Below is a small trained network, with its code and all its weights. Each question gives an input and a class and asks what happens when units are switched off, that is, made to give their printed mean instead of their output.

import numpy as np


def w(rows, s, z=0):
    codes = np.array(rows[::2]) - 128.0
    scale = np.full(codes.shape[1], s)
    scale[-1] = z or s
    return codes * scale


def f(y):
    return y / 2 * (1 + np.tanh(0.7978845608 * (y + 0.044715 * y**3)))


def log_softmax(a):
    a = a - a.max(-1, keepdims=True)
    return a - np.log(np.exp(a).sum(-1, keepdims=True))


def net(x, mask):
    res = np.array(x, float).reshape(1, 7) / 4 @ E
    y = f(res @ A[0][:, :-1].T + A[0][:, -1])
    res = res + np.where(mask, y, B[0][:, -1]) @ B[0][:, :-1]
    return log_softmax(res[-1] @ U[:, :-1].T + U[:, -1])


A, B = {}, {}
E = w([
[131,123,131,126],'x0',
[132,132,131,131],'x1',
[127,126,127,127],'x2',
[2,81,212,185],'x3',
[125,142,127,133],'x4',
[94,197,190,7],'x5',
[126,124,127,126],'x6',
],0.0065)
A[0] = w([
[124,138,120,137,131],'N0',
[92,159,188,16,158],'N1',
[153,185,110,8,135],'N2',
[64,140,206,106,100],'N3',
[45,104,194,185,183],'N4',
[128,135,108,149,163],'N5',
[175,165,88,119,254],'N6',
[89,108,127,197,139],'N7',
[196,112,56,160,188],'N8',
[127,122,124,133,154],'N9',
[78,132,188,109,110],'N10',
[141,115,61,153,177],'N11',
[98,98,140,204,161],'N12',
],0.017,0.006)
B[0] = w([
[109,112,126,126,129],'N0',
[123,234,196,60,252],'N1',
[174,62,213,2,239],'N2',
[82,239,149,156,207],'N3',
[131,114,206,245,246],'N4',
[112,102,99,143,144],'N5',
[142,96,21,51,222],'N6',
[159,64,173,165,179],'N7',
[101,176,6,143,223],'N8',
[130,118,119,135,136],'N9',
[105,211,149,153,187],'N10',
[106,129,49,158,181],'N11',
[164,43,160,178,192],'N12',
],0.032,0.011)
U = w([
[98,129,1,135,252],'0',
[173,40,158,206,174],'1',
[191,104,160,22,103],'2',
[47,235,160,155,12],'3',
],0.0058,0.0013)

Each question gives the input, the list of numbers given to net, and the class t.
The units are the neurons (one row each of A and B). Each row of codes is followed by its name. A weight is (code - 128) times the scale printed after its matrix; where a second scale follows, it is the last column's (A, B and U).
mask holds one flag per neuron, in row order. A switched-off neuron (its flag False) gives its mean, the last column of its row in B, instead of its output. The means were averaged over made-up inputs and are rounded, as every weight is.
A unit's drop is (log p(t) with every unit on - log p(t) with that unit switched off) / (log p(t) with every unit on - log p(t) with every unit switched off).
most important unit: the unit with the biggest drop
k most important neurons: the k neurons with the biggest drops, biggest first
drop of u: that unit's drop, to one decimal
input [6,-4,2,-2,1,1,8], class 2: most important unit => N8
input [3,1,-2,8,-2,0,-3], class 1: 2 most important neurons => (N12, N4)
input [-6,3,-7,1,-8,-7,-4], class 1: 2 most important neurons => (N12, N7)
input [3,6,-6,0,-8,1,4], class 2: 2 most important neurons => (N8, N3)
input [1,0,1,2,5,0,0], class 1: 3 most important neurons => (N1, N8, N3)
input [5,-7,3,0,8,-4,-8], class 0: 2 most important neurons => (N4, N2)
input [6,0,-5,7,-6,0,3], class 1: 2 most important neurons => (N12, N4)
input [-2,0,-8,0,1,-2,0], class 0: 2 most important neurons => (N2, N4)
input [-6,3,-6,7,-5,0,0], class 1: drop of N12 => 0.4
input [-8,-3,-8,0,3,4,-5], class 2: drop of N8 => 0.1
input [-2,7,2,0,7,2,-3], class 2: drop of N10 => 0.1
